Each row is followed by its class.
[  5   1 -11   2   1   0  -8   2   6   5  -5  -1  -7  -3  -2   2  -1   1
  -3  -2 -15   5  -5   0  -5 -21  -2   1  -8   1   7  13   8  10   5  -5
   3   3] -> Qz
[ -8   2  -4   1   0   1  -4   4   3   1   3   2  -9  -5   4   9  -1   4
   5   3   1   5 -12   3  -3 -39   6   2  -9   6  -6  -5  -5  15   0   1
  -3  -6] -> Hh
[  3   4 -10   2   1   3  -4   4   6  -3  -7   6  -7  -6  -1  11  -3  -9
  -4   1 -12   4 -18   2  -9 -30   9   0 -12   6  -2  -9   8  19   0  -4
   0  -2] -> nh
[  4   1 -18   4   5  -1   2   4   2   0 -10   0  -3  -8   3   6   0 -13
  -5  11  -9   3 -14  -1  -7  -2  13  -1  -4   4   1 -15   9  14  -2   2
   6   5] -> jc
[ 19   3  -8  -1   5  -1 -10   5   8   4  -7   1   2   4   2  10  -3 -13
 -14  -4 -20  -1 -12  -3  -9 -24  -8   0 -14   4   5   7  14   5   4  -7
  -1   0] -> Qz
[  4   4  -9   3   4   7  -3   2   4   3  -3   1  -8  -5   0   6  -1  -9
   0   2  -6   2  -9   4  -5 -23   5   4 -12   3   1   0   5  13  -1  -2
   1  -3] -> fc
[ 19   4 -17  -1   1  10  -3   4  15   7 -15   2  -5  -3   1  10   0  -7
  -7  -3 -16   5 -18   4 -11 -28  -2   0 -24   2   9  20  21  10   3 -11
   2  -6] -> Qz
[ 12   7 -21   4   3   8  -9   2   8  11  -8   3 -12  -5   1  13  -1   6
   1   0 -16   5 -22   2  -9 -35   1   1 -25  10   3  13   6  22   4  -6
   0  -4] -> Hh
[  3  -2  -6   0   0   2   0   1   4   2  -3   7  -2  -1  -1   5   0   1
  -2  -1 -14   2  -9   0  -8 -25   0   3 -12   3   3   3   1  10   3   1
  -1  -1] -> fc
[ -8   1   5   2   1  -6  -7   2   5  -5   6   0  -1  -2 -12   1   1  -7
  -2  -4 -13   1  -7   5   0 -40  -4   0  -1   2  -4  -1   3   5   2  -2
   3   6] -> fj
[ 14   4 -15   0   2   4  -5   3   8   7  -9   2  -4  -3   1   9  -1  -2
  -4  -3 -18   4 -16   0 -10 -24  -3   1 -17   2   6  13  11  11   5  -9
   3  -2] -> Qz
[  9   2 -18   1   2   4  -1   1   6   3  -8  11  -6  -4   2  11  -1  -3
  -2   3 -13   5 -15  -1 -12 -17   1   4 -14   7   7   6   8  15   5  -5
   1  -1] -> Qz
[  4  -2   2   3  -1   3  -3  -1   7   1  -6  -5   1 -10  -8  -9   2   5
   0   1 -12   4   3   0  -1 -17  -6  -1  -3  -3   9  20   9   1   2  -3
   7   5] -> bl
[ 13   0 -14   1   5   7   1   2  11   5 -13   1  -4 -10  -7   2  -1   0
  -2  -1 -11   5  -9   1  -7 -16   3   1 -15  -2  11  17  13  10   2 -11
   6   0] -> bl
[  6   2  -2  -1  -1   0   0   7   6  -5 -15  -1  -2  -2  -3   4  -1 -18
  -7  -4 -16   2  -7   4  -7 -32  -1  -1  -4  -2   4  -2  15   5   0  -6
   3   5] -> bl
[  3   2   2   0   3  -2  -4   7   4  -3  -3  -2   4  -1   0  -3   0  -8
 -12  -4 -16   1  -3  -1  -3 -24  -7   1   0   0  -7   3   8   0   3  -2
   4   9] -> nh
[  0   2 -11  -1   3  -4  -3   5   0  -6   2   6  -7   7   6  13  -3 -22
  -7  -2  -6   0 -19   0  -7 -12  11   0   1   9  -7 -31   6  18  -2   3
  -3   0] -> bl
[ -4   2   2  -2   0   8   1   0   3   4   1   1  -5  -9  -4   4   1   9
   8  -2   4   3   2   5   0 -34   2   0  -9  -3  -4  11  -3   3  -1  -6
   0  -5] -> Hh
[ -1   1   4   3   2  -3  -8   2   6 -13  -4   1  -3  -5  -3   0  -8 -21
  -7  -7 -22   4 -16  -1  -8 -42   0   0   4   1  -2  -9  17   6   1  -2
   6  13] -> nh
[ -4   0   9   2   1  -7  -1   1  -7  -5  -1  -2  -2   4  -1   0  -3 -13
  -8   0  -5  -3  -2  -4  -2   0   2  -1  13   0  -2 -14   5  -2  -3   4
   5  11] -> bl
[  2   1  -8   2   3   4   3   5  11 -11  -8   3  -4  -9  -2   5  -9 -11
   4   6   7   4 -12   2  -8 -25  13   1 -10   0  -2  -6   8  13  -3  -3
   1  -4] -> Hh
[ -3  -2  -7   2   1   4   1   6   4   4  -2   0  -7 -14  -4   0   0   9
   9   2   2   6  -8   0  -2 -29   8   0 -10  -1   0   9   0  14   4  -2
   4  -4] -> bl
[  2   5   1   2   2  -1  -6  10   9  -1  -4  -1  -2  -7  -5   1  -2  -5
  -4  -3 -18   5  -9   1  -5 -43  -3   0  -3   1   3   7   5   8   3  -5
   5   9] -> nh

Each row is followed by its class. Each block has new classes.
[ -5  -1   6   4   3   2   6   2  -8 -15   2   2  -4   7   2   3   4  -6
  -6   3   3   1  -4   6  -1   1  -2 -10  -4  -1   5   1  -3   0   2  -3
   1   0] -> qf
[  2  -2   2   1   0   2   5   6 -11 -14   2  -2  -6   3  -3   7  -1   8
  -3   0   1   3  -6   6  -7   2  -4  -6  -5  -1  -3  -4  -3   2   0   4
   3  -1] -> Sf
[-12 -12  13   4   1  -3  14   9 -23 -28  -1   3 -15   8   2   7   6  10
 -12   1   4   1   1  11   2   0 -23 -11 -20  -1  -2   5  -6   6   4  -1
   8  -4] -> Sf
[ -3   1  -1   4   1   3   7   1  -6  -8   2   7  -4   8   0   4   3  -4
  -4  -1   2   3 -12   4  -1   1   0  -6   0   0   2   1  -1   1   1   1
   1   0] -> Sf
[-1  1 -2 -1  2 -2  4  1 -5 -8  2 -6  0  4 -2 -2  1  4 -1  4 -2  4 -3 -3
 -5  0  4 -7  1 -2 -7 -4  6  2 -2 -5  1 -3] -> Sf
[ -5  -1   5   0   2  -2   5   2 -12 -14  -2  -2  -5   6   3   7   1   4
  -5   3   0   2  -4   4  -1   0  -3  -8  -4  -2  -3  -1  -2   4   2   0
   4   0] -> Sf
[ -6   0  -1   0  -4   3  10   3  -8 -12   3   1   0   3  -3   6   2   5
  -2   0   7   6  -4   4  -7   2  -5  -1  -1  -4   0   0  -4   1   3   4
   5   0] -> Sf
[  8   0  11   0  12   3 -18  10 -16 -10   0  -2  -1   2   4   0  -3   3
   0   4   1   8  -5   7   2   5   5 -13  -1  -6   0  -1  -9   5  -6  -5
  -2  -1] -> qf
[  2   4  -9   0   0  -3  13  -1 -12 -10  -1   0  -8   5  -4  17   4   2
  -6   0   2   4 -20   0  -4   1   6 -11  -1  -1 -10  -3   5   8  -1   2
   9   0] -> qf
[-10 -10   2  -2  -6 -13  28   5 -19 -25  -5  -9 -18   9  -3  14   7  20
 -17   1   0   5  -5   4  -1  -3 -18 -11 -20  -1 -14   2   8   7   5   5
  14  -1] -> Sf
[ 0  0 -1 -1 -1 -3  5  0 -3 -2 -2 -3 -3  1  0  3  0  3 -3  0  0 -1 -3  0
  2 -2  0 -2 -2  0 -3 -1  3  1  0  0  3  0] -> Sf
[-13  -4   1   0  -3   1  21  10 -31 -37   1  -3 -14  13  -5  17   6  18
 -13   5   5   7 -14  13 -14   3 -10 -20 -11  -1  -8  -4  -2   9   1   4
  14   1] -> Sf
[-13  -6  -2   6  -3  -6  37   0 -28 -35   1   2 -16  19  -1  20  16   0
 -22  -2   6   6 -20  13  -3  -1 -11 -22 -16   2  -6   3   6  10   5   3
  14   0] -> qf
[ -1   0  -3   2   0  -1  10  -2  -6  -8  -1   2  -1   7   0   4   4  -9
  -5   4   0   1 -11   2   1   1   7 -10   0   1  -3   2   4   4   0  -4
   1   0] -> qf
[ -2  -4   3   1   0  -2   8   4 -12 -12   0  -4 -10   4   3   6   2  10
  -7   3   1   2  -5   4   1   0  -8  -6 -10  -2  -8   0   2   4   2   3
   3   3] -> Sf
[ -1   2   0   1   1   0   5   3 -10 -11   1  -1  -4   5  -1  10   1   2
  -1   0   1   5  -9   4  -2   1   2  -8  -2  -2  -3  -1  -1   3  -2   0
   4   1] -> qf
[ -1  -6   9  -7   4  -8  -8  14 -20 -15  -2  -9 -13   1  -1   5  -7  26
  -3   3  -3  13  -1   6   0   1  -8 -11 -10  -8 -11  -4  -4   6  -3   1
   6  -1] -> qf
[ -5  -3   2   4   3   1   8   5 -17 -16   1   1  -8   5  -1   8   4   0
  -7   0   4   3  -9   7   3   3  -5 -12 -10   0   1   2  -8   5   0   4
   6  -1] -> Sf
[ -1   2  -3   5   2   2  13 -10  -7  -9   0   5   2   8   3   6   8 -17
  -7   1   3   2 -15   3   0   2   7 -11   1   0   3   2   2   2  -1  -4
  -1   0] -> qf
